Below is a small trained network, with its code and all its weights. Each question gives an input and a target symbol and asks what happens when units are switched off, that is, made to give their printed mean instead of their output.

import numpy as np


def w(rows, s, z=0):
    codes = np.array(rows[::2]) - 128.0
    scale = np.full(codes.shape[1], s)
    scale[-1] = z or s
    return codes * scale


def norm(h):
    return h / np.sqrt((h * h).mean(-1, keepdims=True) + 1e-5)


def f(y):
    return y / 2 * (1 + np.tanh(0.7978845608 * (y + 0.044715 * y**3)))


def softmax(a):
    e = np.exp(a - a.max(-1, keepdims=True))
    return e / e.sum(-1, keepdims=True)


def log_softmax(a):
    a = a - a.max(-1, keepdims=True)
    return a - np.log(np.exp(a).sum(-1, keepdims=True))


def net(x, mask):
    ids = ['αβγδεζηθλμπστφψω'.index(c) for c in x.split()]
    T = len(ids)
    res = E[ids] + P[:T]
    q, k, v = (norm(res) @ M[0].T for M in (Q, K, V))
    z = softmax(np.where(np.tri(T) > 0, q @ k.T / 2**0.5, -1e9)) @ v
    res = res + np.where(mask[0], z, O[0][:, -1]) @ O[0][:, :-1]
    y = f(norm(res) @ A[0][:, :-1].T + A[0][:, -1])
    res = res + np.where(mask[1:9], y, B[0][:, -1]) @ B[0][:, :-1]
    return log_softmax(norm(res)[-1] @ U[:, :-1].T + U[:, -1])


Q, K, V, O, A, B = {}, {}, {}, {}, {}, {}
E = w([
[164,99,147,108,98,52,160,121,86,65,134,48],'α',
[128,129,200,127,69,59,115,101,155,147,135,52],'β',
[152,94,147,216,132,111,158,168,199,108,168,159],'γ',
[126,142,209,141,117,127,99,29,158,58,158,61],'δ',
[158,76,156,210,200,163,112,73,172,56,157,84],'ε',
[153,89,168,188,159,205,167,141,175,146,150,130],'ζ',
[125,55,143,146,226,163,113,119,166,100,182,164],'η',
[134,46,163,59,86,110,122,181,118,93,104,110],'θ',
[163,116,89,254,144,144,164,108,164,102,170,88],'λ',
[123,130,148,232,79,101,148,176,171,160,181,126],'μ',
[130,84,166,110,66,95,167,225,94,137,154,100],'π',
[138,85,172,165,136,224,135,95,146,128,129,74],'σ',
[98,94,185,163,195,167,94,126,169,185,191,127],'τ',
[131,94,103,199,86,194,149,112,100,56,148,96],'φ',
[137,73,41,178,111,73,141,209,127,148,146,102],'ψ',
[118,127,116,153,180,154,173,127,94,216,207,60],'ω',
],0.0065)
P = w([
[151,114,163,152,129,122,189,141,210,112,144,93],'0',
[109,92,176,174,141,91,193,92,109,129,61,186],'1',
[170,99,151,118,85,125,111,148,193,104,216,114],'2',
[192,109,142,163,97,107,78,65,72,171,146,205],'3',
[80,95,138,120,138,129,156,172,203,80,174,94],'4',
[79,120,133,162,128,100,202,81,126,162,29,153],'5',
[144,81,119,118,80,196,75,160,170,128,202,106],'6',
[253,112,177,132,130,69,145,80,120,135,125,210],'7',
[50,57,114,103,99,189,130,173,182,118,146,58],'8',
[73,122,107,156,93,146,89,91,58,202,38,167],'9',
[109,109,83,84,70,214,91,167,180,149,174,111],'10',
],0.0069)
Q[0] = w([
[164,245,140,145,169,109,64,122,44,152,6,211],'H1',
[14,159,146,154,177,98,170,125,109,118,27,137],'H1',
],0.017)
K[0] = w([
[164,124,198,141,159,66,195,110,156,85,98,149],'H1',
[252,106,143,124,98,133,73,117,113,144,195,150],'H1',
],0.018)
V[0] = w([
[103,173,215,75,175,135,160,151,78,225,194,113],'H1',
[114,186,200,92,149,205,95,3,138,50,112,100],'H1',
],0.015)
O[0] = w([
[255,156,140,104,173,142,100,115,134,154,118,92,2],'H1',
[172,135,11,104,81,101,123,96,234,120,132,114,88],'H1',
],0.0092,0.0095)
A[0] = w([
[207,31,103,205,96,89,137,40,127,196,103,125,229],'N1',
[188,158,68,106,134,169,74,206,207,54,160,5,250],'N2',
[94,125,177,90,67,163,109,209,206,72,198,2,126],'N3',
[156,112,230,200,168,95,117,141,40,135,99,131,156],'N4',
[98,58,190,211,114,86,158,71,57,135,105,172,196],'N5',
[135,147,213,76,168,164,76,209,207,67,251,78,28],'N6',
[128,50,116,169,90,58,147,60,182,178,104,134,154],'N7',
[63,38,101,187,72,92,140,129,189,139,171,107,201],'N8',
],0.0097,0.0024)
B[0] = w([
[95,82,152,126,89,161,158,190,163,146,67,140,165],'N1',
[94,136,184,161,218,21,98,155,107,152,160,140,171],'N2',
[114,99,118,92,123,252,148,169,178,110,43,149,171],'N3',
[110,111,47,120,92,160,142,110,166,24,139,62,205],'N4',
[187,186,113,116,146,87,99,160,160,223,128,187,220],'N5',
[89,154,50,140,92,101,131,66,81,187,135,237,144],'N6',
[137,136,114,151,106,174,88,121,12,60,119,187,189],'N7',
[157,143,178,84,161,129,150,69,136,124,144,47,248],'N8',
],0.011,0.018)
U = w([
[244,165,127,121,138,144,132,116,138,111,73,57,67],'α',
[206,143,195,105,104,162,105,128,61,168,48,170,105],'β',
[140,202,80,138,125,84,146,161,206,139,173,123,128],'γ',
[130,94,47,124,113,37,110,86,211,111,128,108,138],'δ',
[119,49,157,191,120,55,109,93,85,41,73,122,153],'ε',
[92,64,107,230,110,175,169,119,122,151,66,230,72],'ζ',
[68,154,150,83,147,97,155,1,51,144,136,207,58],'η',
[170,130,30,86,89,153,131,190,173,129,57,178,104],'θ',
[207,202,170,78,149,133,137,122,189,206,146,118,151],'λ',
[30,197,83,189,92,103,119,179,168,128,192,155,125],'μ',
[126,192,63,118,135,166,116,196,68,64,174,146,75],'π',
[138,75,186,104,219,85,106,204,194,124,116,95,210],'σ',
[103,154,159,111,165,43,105,130,138,224,162,157,255],'τ',
[75,58,122,87,62,191,156,98,164,71,151,75,159],'φ',
[23,103,218,176,114,126,139,195,41,144,184,110,68],'ψ',
[185,180,117,159,226,155,86,109,45,118,158,51,154],'ω',
],0.0068,0.0023)

Each question gives the input, a string of symbols that net reads in full, and the target symbol t.
The units are the heads (2 rows each of Q, K, V and O) and the neurons (one row each of A and B). Each row of codes is followed by its name. A weight is (code - 128) times the scale printed after its matrix; where a second scale follows, it is the last column's (O, A, B and U).
mask holds one flag per unit, heads first, then neurons. A switched-off unit (its flag False) gives its mean, the last column of its rows in O or B, instead of its output. The means were averaged over made-up inputs and are rounded, as every weight is.
A unit's drop is (log p(t) with every unit on - log p(t) with that unit switched off) / (log p(t) with every unit on - log p(t) with every unit switched off).
The circuit of an input: a set's keep is (log p(t) with only the set's units on - log p(t) with every unit switched off) / (log p(t) with every unit on - log p(t) with every unit switched off). Starting from all 9 units, units are removed one at a time, each time the one whose removal leaves the highest keep (on an exact tie, the one counted first), for as long as the keep stays at least 0.8.
units of the circuit, in order: the units of the circuit, biggest drop first
k most important neurons: the k neurons with the biggest drops, biggest first
input ω γ φ μ λ π, target π: units of the circuit, in order	[H1 N4 N8 N5]
input π σ γ, target σ: 2 most important neurons	[N2 N4]
input ζ ζ ε τ σ σ μ τ, target ε: 4 most important neurons	[N5 N7 N2 N1]
input α λ φ δ, target τ: units of the circuit, in order	[N5]
input φ σ φ λ ε ζ γ π, target θ: units of the circuit, in order	[H1 N8]
input φ ζ φ φ σ φ φ π, target η: units of the circuit, in order	[H1 N4 N8 N7]
input σ π φ η φ μ, target β: units of the circuit, in order	[H1 N7 N4]
input σ φ ζ δ ζ, target ζ: units of the circuit, in order	[N6 N3]
input φ φ φ φ μ, target φ: units of the circuit, in order	[H1 N8 N2]
input λ δ λ, target λ: 3 most important neurons	[N5 N4 N8]
input φ ε ζ ω, target φ: units of the circuit, in order	[H1 N5]
input π φ γ φ φ θ φ φ θ π, target η: units of the circuit, in order	[H1 N4 N8 N1]
input η σ λ σ φ ω, target ε: 3 most important neurons	[N5 N7 N2]
input φ σ ζ θ φ λ θ η, target τ: units of the circuit, in order	[N5 N3]
input γ θ σ φ θ δ σ μ θ, target σ: 2 most important neurons	[N2 N4]
input ε φ δ θ ζ η ε γ, target β: most important neuron	[N7]
input μ φ φ α ζ φ δ π ζ η, target ω: 2 most important neurons	[N4 N3]
input η σ φ φ ω σ β μ γ μ, target π: 4 most important neurons	[N4 N8 N2 N5]
input ψ φ ε α φ φ, target λ: 2 most important neurons	[N5 N2]
input π σ φ η ε φ, target β: units of the circuit, in order	[H1 N4 N7]
input σ ψ ω δ φ ζ, target δ: units of the circuit, in order	[H1]
input φ φ μ σ φ β, target ε: 2 most important neurons	[N5 N7]
input φ ε μ σ μ, target σ: 4 most important neurons	[N2 N4 N3 N5]
input μ θ ω α φ η ω β, target β: 3 most important neurons	[N7 N4 N1]
input α η λ θ φ σ, target γ: 2 most important neurons	[N5 N4]
